| -.01 |  .27 |  .14 |  .05 |
|  .55 | -.03 |  .57 | -.42 |
->
| -.01 |  .27 |
|  .55 | -.03 |

| -.20 | -.44 |
|  .18 | -.49 |
| -.22 |  .66 |
|  .14 | -.56 |
->
| -.20 | -.44 |
|  .18 | -.49 |

|  .67 | -.50 | -.06 |  .27 |  .34 |
|  .13 | -.53 | -.39 | -.46 | -.23 |
| -.54 |  .41 |  .04 | -.36 | -.14 |
->
|  .67 | -.50 |
|  .13 | -.53 |

| -.38 | -.60 | -.50 |
|  .43 | -.32 | -.30 |
|  .69 |  .17 |  .06 |
| -.46 | -.65 | -.55 |
| -.21 | -.06 | -.09 |
->
| -.38 | -.60 |
|  .43 | -.32 |

|  .25 | -.24 |  .43 |
| -.16 | -.02 |  .38 |
|  .63 | -.24 | -.02 |
| -.12 |  .35 | -.50 |
|  .18 |  .26 | -.64 |
->
|  .25 | -.24 |
| -.16 | -.02 |

| -.26 |  .37 | -.50 |  .63 |
| -.19 |  .36 |  .03 | -.32 |
|  .02 |  .33 |  .39 | -.24 |
| -.03 |  .34 | -.05 | -.42 |
->
| -.26 |  .37 |
| -.19 |  .36 |
---
|  .73 | -.46 | -.34 |  .71 | -.45 | -.45 |  .67 | -.06 |  .14 | -.13 |  .35 |  .20 |
| -.08 | -.27 |  .53 |  .10 |  .16 |  .48 | -.54 |  .36 |  .39 |  .47 | -.40 |  .03 |
| -.31 | -.56 |  .59 |  .51 | -.72 |  .27 | -.25 |  .59 |  .11 |  .52 |  .26 | -.67 |
|  .74 | -.50 |  .33 | -.24 | -.39 | -.43 |  .24 | -.52 |  .17 |  .70 |  .42 |  .51 |
| -.40 | -.33 |  .10 | -.55 | -.28 | -.47 |  .34 | -.07 |  .73 |  .59 | -.47 |  .13 |
->
|  .73 | -.46 | -.34 |  .71 | -.45 | -.45 |  .67 | -.06 |  .14 | -.13 |  .35 |  .20 |
| -.40 | -.33 |  .10 | -.55 | -.28 | -.47 |  .34 | -.07 |  .73 |  .59 | -.47 |  .13 |
|  .74 | -.50 |  .33 | -.24 | -.39 | -.43 |  .24 | -.52 |  .17 |  .70 |  .42 |  .51 |
| -.08 | -.27 |  .53 |  .10 |  .16 |  .48 | -.54 |  .36 |  .39 |  .47 | -.40 |  .03 |
| -.31 | -.56 |  .59 |  .51 | -.72 |  .27 | -.25 |  .59 |  .11 |  .52 |  .26 | -.67 |

|  .44 | -.54 | -.09 |  .02 |  .07 |  .67 | -.01 |
| -.27 | -.14 |  .03 | -.03 |  .00 |  .03 |  .01 |
| -.13 | -.01 |  .02 | -.01 |  .00 | -.04 |  .00 |
->
|  .44 | -.54 | -.09 |  .02 |  .07 |  .67 | -.01 |
| -.13 | -.01 |  .02 | -.01 |  .00 | -.04 |  .00 |
| -.27 | -.14 |  .03 | -.03 |  .00 |  .03 |  .01 |

|  .63 | -.17 |  .29 | -.39 |  .21 | -.40 |
| -.05 | -.40 | -.09 |  .38 |  .12 |  .04 |
| -.18 | -.05 | -.02 | -.01 |  .04 | -.05 |
| -.14 | -.04 | -.21 | -.07 | -.16 | -.69 |
->
| -.14 | -.04 | -.21 | -.07 | -.16 | -.69 |
| -.05 | -.40 | -.09 |  .38 |  .12 |  .04 |
| -.18 | -.05 | -.02 | -.01 |  .04 | -.05 |
|  .63 | -.17 |  .29 | -.39 |  .21 | -.40 |

|  .42 |  .62 | -.34 | -.05 |
| -.33 | -.18 |  .36 | -.30 |
| -.12 | -.22 | -.57 |  .32 |
->
| -.12 | -.22 | -.57 |  .32 |
|  .42 |  .62 | -.34 | -.05 |
| -.33 | -.18 |  .36 | -.30 |

| -.11 |  .46 |  .22 |  .05 | -.17 |  .18 |  .03 | -.41 |
|  .08 | -.13 |  .30 | -.56 | -.02 |  .51 |  .13 | -.04 |
|  .02 |  .02 |  .02 |  .11 |  .00 |  .07 |  .10 |  .11 |
|  .18 |  .37 |  .18 |  .14 |  .04 | -.04 |  .29 |  .17 |
|  .10 |  .29 |  .32 | -.09 | -.26 |  .26 |  .08 |  .12 |
| -.06 | -.01 |  .00 |  .10 | -.02 |  .19 | -.06 | -.05 |
| -.03 | -.07 |  .09 |  .05 | -.09 | -.23 |  .03 | -.10 |
|  .06 |  .32 |  .04 |  .38 | -.01 | -.02 |  .00 |  .16 |
| -.45 | -.03 | -.17 |  .13 | -.09 | -.32 | -.35 | -.35 |
| -.19 | -.10 | -.09 | -.11 |  .20 | -.10 | -.32 |  .24 |
->
| -.45 | -.03 | -.17 |  .13 | -.09 | -.32 | -.35 | -.35 |
| -.19 | -.10 | -.09 | -.11 |  .20 | -.10 | -.32 |  .24 |
| -.06 | -.01 |  .00 |  .10 | -.02 |  .19 | -.06 | -.05 |
|  .02 |  .02 |  .02 |  .11 |  .00 |  .07 |  .10 |  .11 |
|  .06 |  .32 |  .04 |  .38 | -.01 | -.02 |  .00 |  .16 |
| -.03 | -.07 |  .09 |  .05 | -.09 | -.23 |  .03 | -.10 |
|  .18 |  .37 |  .18 |  .14 |  .04 | -.04 |  .29 |  .17 |
| -.11 |  .46 |  .22 |  .05 | -.17 |  .18 |  .03 | -.41 |
|  .08 | -.13 |  .30 | -.56 | -.02 |  .51 |  .13 | -.04 |
|  .10 |  .29 |  .32 | -.09 | -.26 |  .26 |  .08 |  .12 |

|  .10 | -.27 |  .35 | -.62 |  .02 | -.52 | -.23 |  .28 |  .49 |  .14 | -.35 |  .12 |  .22 |  .25 |  .27 |
| -.11 |  .42 | -.16 | -.04 |  .00 | -.15 | -.58 |  .38 | -.13 |  .38 | -.18 | -.51 | -.46 |  .62 | -.52 |
| -.30 | -.30 | -.09 |  .27 | -.62 |  .15 | -.07 | -.45 | -.48 |  .33 | -.20 |  .14 | -.16 | -.05 |  .47 |
->
| -.11 |  .42 | -.16 | -.04 |  .00 | -.15 | -.58 |  .38 | -.13 |  .38 | -.18 | -.51 | -.46 |  .62 | -.52 |
| -.30 | -.30 | -.09 |  .27 | -.62 |  .15 | -.07 | -.45 | -.48 |  .33 | -.20 |  .14 | -.16 | -.05 |  .47 |
|  .10 | -.27 |  .35 | -.62 |  .02 | -.52 | -.23 |  .28 |  .49 |  .14 | -.35 |  .12 |  .22 |  .25 |  .27 |
